How the elements are linked:
δ: BN->TZ, MS->JH, BG->RC, FP->SQ, LF->HS, BB->TR, SJ->QM, CL->BN, DG->HB, QJ->ZB, GS->ZM, CG->NF, NF->BT, ZZ->DH, HB->HR, CJ->CD, FR->LG, JN->MS, MQ->MC, BT->SR, NR->MZ, RP->SZ, QD->DG, LG->CZ, QF->ZJ, DM->CL, RL->DM, ZC->FR, BM->FZ, CZ->SF, TZ->QD, SR->LF, CD->CG, ZB->SJ, TT->JB, LQ->GS, FZ->SD, TH->TT, SC->JF, HT->ZN, LZ->QL, JH->RP, MZ->JL, QM->MF, ZF->DP, ZM->FH, JZ->ZT, ZT->CF, JB->NH, JL->MG, SM->CJ, NH->FP, DJ->TH, MG->BM, TJ->HZ, CF->RZ, HS->TJ, RC->BP, MF->RM, LB->SM, PR->MN, MR->QF, ZN->LB, FB->MP, MP->LS, FH->ZC, TD->NR, QN->MB, MC->PR, RG->JZ, JF->QN, HR->RT, HZ->RG, DQ->MT, SZ->TD, PQ->JQ, DP->RL, QL->JN, RT->LQ, MT->MQ, LS->BG, ZJ->ZF, BP->SC, SQ->PQ, MB->QJ, MN->DJ, TR->LZ, SD->HT, SF->FB, RZ->MR, DH->DQ, RM->ZZ, JQ->BB
η: BN->HR, MS->NR, BG->QN, FP->TR, LF->JZ, BB->MS, SJ->DH, CL->HB, DG->GS, QJ->RM, GS->LG, CG->HS, NF->TJ, ZZ->MC, HB->ZM, CJ->SR, FR->MP, JN->TD, MQ->TH, BT->HZ, NR->FZ, RP->JL, QD->LQ, LG->LS, QF->DM, DM->DG, RL->QD, ZC->FB, BM->LB, CZ->BG, TZ->RT, SR->RG, CD->LF, ZB->ZZ, TT->PQ, LQ->FR, FZ->SM, TH->SQ, SC->ZB, HT->CD, LZ->RP, JH->MZ, MZ->SD, QM->DQ, ZF->BN, ZM->CZ, JZ->QF, ZT->ZJ, JB->JQ, JL->HT, SM->BT, NH->BB, DJ->FP, MG->ZN, TJ->CF, CF->ZF, HS->ZT, RC->MB, MF->MT, LB->NF, PR->JB, MR->RL, ZN->CG, FB->BP, MP->SC, FH->SF, TD->BM, QN->QM, MC->TT, RG->MR, JF->SJ, HR->FH, HZ->RZ, DQ->MN, SZ->MG, PQ->QL, DP->TZ, QL->SZ, RT->ZC, MT->DJ, LS->JF, ZJ->CL, BP->QJ, SQ->LZ, MB->MF, MN->NH, TR->JH, SD->CJ, SF->RC, RZ->DP, DH->PR, RM->MQ, JQ->JN
α: BN->ZJ, MS->JQ, BG->LG, FP->MN, LF->CJ, BB->JB, SJ->SC, CL->QF, DG->RL, QJ->RC, GS->QD, CG->HT, NF->ZN, ZZ->QJ, HB->DM, CJ->FZ, FR->RT, JN->PQ, MQ->MF, BT->LB, NR->JN, RP->TR, QD->DP, LG->LQ, QF->RG, DM->MR, RL->RZ, ZC->HR, BM->SZ, CZ->GS, TZ->ZF, SR->SM, CD->SD, ZB->BP, TT->MQ, LQ->TZ, FZ->TD, TH->MT, SC->FB, HT->MZ, LZ->FP, JH->BB, MZ->MS, QM->JF, ZF->ZT, ZM->DG, JZ->SR, ZT->LF, JB->MC, JL->JH, SM->BM, NH->PR, DJ->DQ, MG->RP, TJ->CG, CF->HS, HS->CD, RC->CZ, MF->QN, LB->MG, PR->ZZ, MR->HZ, ZN->JL, FB->FH, MP->ZC, FH->HB, TD->QL, QN->LS, MC->RM, RG->BT, JF->MP, HR->CL, HZ->NF, DQ->SJ, SZ->LZ, PQ->TH, DP->CF, QL->SQ, RT->BN, MT->QM, LS->FR, ZJ->JZ, BP->SF, SQ->DJ, MB->BG, MN->DH, TR->NH, SD->NR, SF->ZM, RZ->TJ, DH->ZB, RM->MB, JQ->TT
π: BN->ZM, MS->BM, BG->SJ, FP->MS, LF->MR, BB->TD, SJ->MC, CL->GS, DG->FR, QJ->MT, GS->MP, CG->JZ, NF->ZT, ZZ->TH, HB->LG, CJ->HZ, FR->BP, JN->MG, MQ->FP, BT->CF, NR->LB, RP->SD, QD->ZC, LG->SC, QF->QD, DM->LQ, RL->RT, ZC->RC, BM->CG, CZ->JF, TZ->FH, SR->RZ, CD->RG, ZB->MQ, TT->LZ, LQ->FB, FZ->NF, TH->TR, SC->RM, HT->SR, LZ->MZ, JH->FZ, MZ->SM, QM->PR, ZF->HB, ZM->LS, JZ->RL, ZT->DM, JB->QL, JL->CJ, SM->TJ, NH->JN, DJ->BB, MG->CD, TJ->ZJ, CF->CL, HS->QF, RC->QM, MF->MN, LB->HS, PR->PQ, MR->TZ, ZN->LF, FB->MB, MP->QJ, FH->BG, TD->ZN, QN->DH, MC->SQ, RG->DP, JF->ZZ, HR->CZ, HZ->ZF, DQ->JB, SZ->HT, PQ->RP, DP->HR, QL->JL, RT->SF, MT->NH, LS->ZB, ZJ->DG, BP->MF, SQ->JH, MB->DQ, MN->JQ, TR->NR, SD->BT, SF->QN, RZ->BN, DH->TT, RM->DJ, JQ->SZ
ψ: BN->QD, MS->RP, BG->BP, FP->PQ, LF->TJ, BB->LZ, SJ->MF, CL->TZ, DG->HR, QJ->SJ, GS->FH, CG->BT, NF->SR, ZZ->DQ, HB->RT, CJ->CG, FR->CZ, JN->JH, MQ->PR, BT->LF, NR->JL, RP->TD, QD->HB, LG->SF, QF->ZF, DM->BN, RL->CL, ZC->LG, BM->SD, CZ->FB, TZ->DG, SR->HS, CD->NF, ZB->QM, TT->NH, LQ->ZM, FZ->HT, TH->JB, SC->QN, HT->LB, LZ->JN, JH->SZ, MZ->MG, QM->RM, ZF->RL, ZM->ZC, JZ->CF, ZT->RZ, JB->FP, JL->BM, SM->CD, NH->SQ, DJ->TT, MG->FZ, TJ->RG, CF->MR, HS->HZ, RC->SC, MF->ZZ, LB->CJ, PR->DJ, MR->ZJ, ZN->SM, FB->LS, MP->BG, FH->FR, TD->MZ, QN->QJ, MC->MN, RG->ZT, JF->MB, HR->LQ, HZ->JZ, DQ->MQ, SZ->NR, PQ->BB, DP->DM, QL->MS, RT->GS, MT->MC, LS->RC, ZJ->DP, BP->JF, SQ->JQ, MB->ZB, MN->TH, TR->QL, SD->ZN, SF->MP, RZ->QF, DH->MT, RM->DH, JQ->TR

The rows follow the links: the fewer symbols apart two elements are, the more alike their rows tend to be.

Each row is also shifted at random along 3 hidden directions that mean nothing.

The rows of 90 elements, shuffled:
Each row stands for one element.
1: -221    93   100     9   -75   -75    23    25    41   -27   -60   -28    80   126    87    90    41   143    13   -57   -63   -57   -79   -34    18   -62   -25
2:  276    62    12   132   -61   -89    -4   -54    98   -27   -31   -73    36   -33   -42    24   -65   -32    58   -63   -47   -96   -34   105   -75   -57    11
3:  -82   -86   -10  -136   131   127   -38    68  -104    57   131    79  -104   -12     2   -75    40   -60   -52    91    54   123    61   -52    51    -6     3
4:  102   -76   -32   -66   113     1   -56    71   -62    41   211    54   -96   -81  -119  -169     7  -121   -15   115    72   101   -31    -7    34   -72    28
5:  -94   -94   -69  -140    30    34    34    51  -112    14    36    77   -17    -3   -25   -93    80    33   -66    87    78    96   -27  -142   103   126    -8
6:  121    51    66   128    28     5   -78   -44    96    12    38   -62   -27   -44    -9    52  -113  -105    66   -73   -62   -68    57   172  -111  -155    22
7:   74   103    80    52  -132  -179    57    20    66   -54   -63   -42   115    94    25    40    48   150    23   -44   -58   -93  -160   -48    27   -53   -22
8:   96   -84  -152    88    16    88     4  -120    11     4   -72   -19   -34  -170   -81   -17   -94  -154    11   -16    42   -19   130    99   -89   155    28
9:   24   -71   -56  -140     4   -33    51    77  -112     4    52    80    -2    18   -46  -119   115    67   -61   103    76    91   -98  -169   136   100   -15
10:   53    39    68   -91   -81  -172    58   114   -38   -32    44    33    86   120    -2   -67   130   173   -29    54     9    10  -217  -170   136   -26   -31
11:  116   -86  -126    40    58    98   -29   -74    -5    20    -5     2   -72  -152   -82   -43   -75  -161    -2    15    50    23   117    85   -66    92    34
12:  133   -29   -95   114     8    10   -25   -87    59    -8   -13   -36   -29  -140  -100   -25   -96  -146    40   -22    18   -39    62   131   -88    31    28
13: -106    75   112   146    85    19  -128   -23   125    36   118   -77   -76   -52    -8    50  -142  -164    82   -62   -74   -54    83   231  -141  -276    23
14:   92    89    40    87   -96     3    39   -69    72   -37  -188   -55    84    69   112   169   -23    92    34  -113   -74  -100    38    34   -56    31   -22
15:  -53    44    87  -101   -28   -40    32    91   -43   -13    -7    30    59   147    92    33   108   168   -28    15   -22    29   -92  -140    94   -32   -36
16:   34   -92   -93     7   113   198   -48   -70   -35    43     0    23  -108  -121   -14     5   -80  -171   -13     9    49    51   199    91   -76    77    23
17:   68   -33   -78   108    21    58   -38   -97    48     9   -14   -29   -46  -136   -72   -13  -113  -157    32   -25    13   -29   101   140  -101    27    28
18:   60   -36   -21    70    87    39   -78   -28    37    33   122   -13   -87  -123   -88   -56   -99  -185    26    14    10     9    78   144   -83  -100    36
19:  279   -51    -4    -8   144   198   -83   -27   -16    51    49    10  -118   -64    34    37   -76  -150    -7    -2     8    57   188   108   -81   -41    15
20: -174   -85   -68   -64    82     8   -25    41   -67    37   153    56   -83   -83  -122  -155    14  -105   -18   105    82    85   -13   -17    35     4    24
21:   57   -87   -80    16    70    23   -44    -6   -22    28   122    20   -84  -143  -138  -134   -40  -173     1    75    70    52    29    60   -22     4    40
22:   -7   -90   -48  -127    68    29     0    76  -100    27   116    76   -55   -22   -51  -135    69   -18   -55   110    84   111   -34  -105    88    52     4
23: -223    91    25   171   -86   -58    13   -88   124   -35  -131   -85    69    -4    23   124   -85     3    65  -120   -84  -139    16   120  -103   -26     3
24: -300  -130  -178   -92     6    98    63   -50  -105    -2   -78    67   -12   -88   -58   -78    45   -24   -65    52   100    76    56  -104    55   277     1
25:  303    28    27   101    18    25   -48   -51    73     5    -7   -51   -29   -43     4    58   -91   -84    44   -52   -38   -45    70   133   -91   -78    14
26:  159    81    46     6  -144  -155    93    16    28   -61  -105   -22   124   114    41    43    84   192     3   -35   -44   -69  -161  -111    58    41   -31
27:   26   104    35   137  -137  -177    36   -40   110   -61   -80   -76   104    21   -28    44   -34    68    63   -76   -63  -129  -114    54   -39   -51    -1
28:    3    61    44   -35  -127  -167    81    57     0   -53   -58     6   110   109    15    -3   102   193    -5     2   -10   -31  -178  -142    89    34   -27
29:  219    99    66    39  -108   -82    51    -5    50   -46  -124   -41   108   117    90   108    37   152    18   -70   -60   -78   -76   -38     2    -6   -26
30:   19    67    -7   165   -93   -77     7   -89   117   -41  -106   -87    69   -47   -35    63   -82   -26    61   -98   -52  -127    -4   123  -105   -14     8
31:  125   101    75    49  -126  -146    56    19    58   -52   -84   -41   110   109    48    70    45   153    26   -64   -66   -84  -122   -44    24   -37   -26
32: -124    91   106   -28   -78   -86    37    48    11   -24   -46   -15    79   142    92    70    67   159     5   -33   -51   -35   -95   -82    47   -47   -27
33:  -80   -47    40  -183    80   159     4    79  -121    43     8    76   -35   108   135    35    95    86   -77    48    19   115    70  -141    87    50   -23
34:   37   -11    43  -156     5     6    40    98   -95     3    19    66    21   129    87   -10   128   144   -66    54    18    75   -67  -177   125    34   -29
35:   64   100    59   161   -80  -152    -9   -32   128   -34    -9   -85    63    -8   -40    35   -63    -9    72   -71   -68  -120   -82   114   -70  -129    12
36: -171   -57   -10    23   143    88  -107     6     3    65   172     7  -132  -121   -84   -77   -92  -217    16    45    27    53   100   137   -73  -128    42
37:  114    73     7    69  -110    21    59   -89    63   -43  -240   -49   104    79   122   185   -11   116    16  -121   -64  -101    52     4   -49   111   -29
38: -153   -28    22  -139    23    21    28    78   -88    13    27    68    -1    80    51   -27   101    94   -53    61    35    84   -42  -143   105    40   -17
39: -285   -55     9  -105    86     2   -29    92   -70    35   180    58   -69    -9   -53  -123    45   -40   -33   104    51    96   -50   -62    71   -70     8
40: -354   117   244   -68    61     6   -65   130     7    31   104    -5   -15   196   165   103    50   110     7   -15   -93    25   -29   -20    28  -284   -30
41:   -3  -100   -54  -139   117   122   -26    53  -107    52    96    79   -89   -27   -10   -75    35   -57   -60    91    73   124    63   -62    59    51     4
42:  192    48    27   119   -15    27   -35   -67    86    -8   -62   -60     6   -19    24   103   -94   -50    50   -89   -60   -80    78   131  -105   -58    10
43: -253    12    50  -100   -12   -25    29    78   -47     1    16    37    21   106    60    -5    92   119   -34    31     5    46   -64  -120    89     1   -20
44:   -4    90    36    82  -122   -60    47   -51    72   -50  -166   -58   102    71    80   127    -8   112    30  -103   -61  -110   -24     6   -36    29   -18
45:   94  -129  -187    -6    38    92    19   -77   -54    13   -33    33   -56  -164  -113   -93   -37  -131   -28    52    92    42    94    14   -14   213    25
46:  -21    -9   -31   117    52    69   -62   -90    68    16     6   -39   -58  -117   -40    29  -132  -169    43   -36   -11   -37   133   178  -123   -50    26
47:  177  -101   -78   -77    97    61   -21    23   -78    33   115    64   -92   -98   -83  -132    10  -106   -32    95    83    92    24   -24    28    38    17
48:  148  -115  -120   -47    87   130   -24   -34   -66    32    32    42   -79  -117   -61   -74   -18  -129   -35    55    75    77   113    10    -7   119    20
49: -294    35    24   -31   -84   -84    70    27    -9   -30   -71     9    82    87    43    26    79   143   -15   -13   -18   -23   -97  -105    60    47   -23
50: -163   -67   -64  -127   -23    79    78     7  -105    -4  -115    65    35    51    66    15   102   119   -69    24    55    61    22  -166    89   227   -27
51:  123   -29   -48    84    55    27   -60   -47    44    17    73   -28   -73  -126   -92   -51   -96  -169    35     1    14   -12    65   141   -82   -53    30
52: -198   -90  -117    53    93   168   -53   -99     3    37    -9    -9   -98  -156   -54    -3  -115  -204     9    -9    35    17   191   140  -108    70    38
53: -354   -78   -75  -102    33    53    35    24   -88    16    19    61   -26   -19   -22   -70    57     8   -54    72    61    74     0   -97    69   119    -2
54:  293    -4   -76   120   -31     3     1  -104    63   -15   -87   -43     3  -100   -56    24   -90   -84    35   -56     0   -64    63   108   -81    68    19
55:  140    64   -56   173  -171  -209    74   -92   121   -78  -124   -81   125   -52  -100    -5   -37    35    67   -71   -35  -149  -133    52   -43    55     8
56:  -79    86    -9   162  -148  -134    49   -84   118   -61  -141   -81   102    -9   -32    69   -49    38    59   -99   -59  -138   -71    68   -70    19     2
57:   18   -43   -32  -144   -24   -44    70    82  -104   -16    21    73    36    64   -17   -97   125   118   -56    91    60    74  -108  -195   139   110   -20
58: -125   -69   -21  -146    79    62    -6    80  -106    27    91    75   -61    11    -9   -84    70     8   -59    97    60   118    -8  -109    85    33     4
59: -198   -64   -68    60    97    64   -74   -32    12    43   119     1  -106  -167  -125   -97   -95  -210    15    43    45    27    86   139   -67   -48    41
60:  -11     1    80  -175    53    70    11   109  -104    25    42    65   -15   143   120    18   114   129   -64    50     8    97   -13  -156   109   -24   -32
61:  166    39   -37   133   -65    26    15  -115    88   -35  -163   -68    44   -32    35   127   -80   -21    37  -103   -43   -99    93   102  -104    73     9
62:  111   -77   -13   -60   144    89   -79    47   -55    62   180    50  -123   -73   -56  -102   -14  -147   -11    86    55    96    62    35     1   -81    20
63: -316   -36    22  -113    45   -10    -1    87   -83    21   110    55   -24    41   -14   -77    73    36   -42    73    33    82   -56  -101    86   -31   -12
64: -256     4   -11   -74   -68   -83    67    45   -54   -29   -38    32    65    69     4   -40    96   129   -29    36    27     9  -119  -151    98    88   -23
65:   25    89   105   -20   -74   -61    44    33    21   -29   -92   -22    90   144   116   106    64   174     1   -59   -61   -41   -71   -73    38   -31   -35
66: -137    14    67  -122     0    50    29    61   -71     8   -34    43    25   147   134    66    99   144   -44     9   -13    49    -8  -136    87    28   -33
67:   30  -106   -90   -75    79    31   -14    33   -75    29   122    57   -79  -101  -112  -155    17   -96   -33   107    86    88    -6   -44    49    59    17
68:  166   -39   -71    80    45    59   -40   -77    35    13     8   -21   -54  -128   -65   -11  -100  -151    22   -15    18   -10    94   125   -88    17    29
69:  259    13    14    95    48    29   -68   -40    71    24    50   -41   -46   -68   -38     9   -96  -123    43   -34   -19   -32    72   149   -88  -107    28
70: -109  -137  -116  -120    93   203     1   -22  -120    42   -23    74   -79   -62    13   -32    10   -67   -71    55    86   108   153   -59    23   190     9
71: -158  -129  -173  -100    27    80    60   -29  -111     8   -33    72   -29   -88   -65  -103    48   -31   -64    76   110    79    31  -105    66   249     6
72: -231    56    64   -45   -74  -124    44    69   -18   -29    -1     3    71   104    24   -11    90   147    -9    17   -15    -8  -148  -108    76   -30   -22
73:  -38   127   169    61    -8    37   -41    -2    77     4   -70   -57    30   142   176   195   -32    77    41  -114  -113   -70    64    77   -66  -166   -23
74: -242   -14    84  -134    89    -7   -48   135   -72    41   190    65   -56    67     5   -95    79    18   -32    94    22   103   -60   -87    86  -133   -12
75:  255    85    56   126   -54   -86   -18   -33   101   -19   -26   -71    41     1    -6    59   -68   -11    59   -64   -64   -98   -28   108   -74  -111     9
76: -225    88    65    46   -87   -39    44   -28    50   -35  -144   -43    98   108   107   132    17   130    16   -92   -65   -74   -18   -21    -9     9   -27
77: -234    75    63     1   -86   -36    51    -1    22   -31  -124   -22    85   114   101   109    42   155     1   -66   -46   -50   -36   -62    24    15   -26
78:  257   119   126    22   -96  -135    24    50    58   -38   -42   -37    97   135    71    73    44   155    24   -53   -73   -69  -126   -41    26  -100   -24
79:  265   -81  -126    48    19     8    -3   -62    -2     2    29     2   -45  -157  -138  -100   -53  -140     6    34    68    11    34    62   -34    90    31
80: -261    53    15    -5  -104   -37    81   -22     3   -43  -155   -13   105    96    86    90    57   163   -11   -60   -33   -47   -42   -89    28   104   -39
81:  -21   -80   -22   -64   156   143   -87    29   -55    66   157    40  -130   -74   -31   -69   -36  -156   -20    74    49    93   114    50   -15   -63    15
82:   81   103    67   156   -72  -151   -19   -27   139   -34    10   -82    49    -7   -41    24   -73   -18    79   -65   -71  -124   -72   127   -78  -157    15
83:   88    68    -2   135  -113   -72    40   -85    95   -54  -152   -72    87     8    22   102   -54    46    49  -103   -59  -119    -9    69   -74    35    -6
84:   29  -112  -100   -64    75    42   -10    15   -70    30   110    50   -79  -105  -114  -145     7  -109   -32    98    90    86    14   -32    33    61    24
85:   27   -96   -56   -97    96    49   -31    52   -82    39   147    62   -84   -67   -78  -144    27   -91   -36   110    77   106     7   -40    49     9    22
86:  -55   101    96    32   -88   -72    36    11    54   -38   -96   -39    91   123    99   110    28   140    19   -74   -71   -68   -70   -27     4   -43   -23
87:  338   -24   -77   106   -20   -41    -8   -65    53   -15   -10   -30   -10  -117  -108   -42   -69  -108    36   -13    12   -46     9   100   -57    22    21
88: -295    -1    49  -114    16    30    20    64   -64     6    -1    34    14   103    84    14    84   110   -35    27     2    49   -19  -113    76    10   -18
89:  -92    71    62   -23  -120  -201    69    72    14   -50    -7     2   108   103    -4   -34    95   173    -4    11   -21   -32  -211  -122   100   -23   -21
90: -221    26    82  -114    11    77    27    56   -64     9   -58    36    20   150   158    90    81   144   -44   -13   -15    44    19  -116    64    18   -36

Some elements, each with its row:
NR 41
RZ 12
MZ 70
CZ 14
BB 74
LZ 53
ZJ 69
DH 49
RT 30
HR 75
MT 15
SD 4
SM 48
SQ 57
DG 2
TD 3
MQ 10
JZ 51
BM 67
BP 7
MG 85
TR 9
QN 26
ZN 81
TJ 19
JH 24
DM 25
HB 61
FH 83

Row, symbols taken left to right, then the row they reach:
72 π α η: 34
28 π ψ: 88
66 δ ψ ψ: 60
59 π η ψ: 54
64 η δ: 38
84 δ α π: 62
16 δ ψ: 79
47 η π η: 46
73 ψ π ψ: 80
58 α η: 5
45 δ: 21
17 ψ α: 18
89 δ α δ: 77
1 ψ α: 86
33 η ψ: 39
63 ψ π ψ: 20
37 ψ: 44
31 π δ ψ: 40

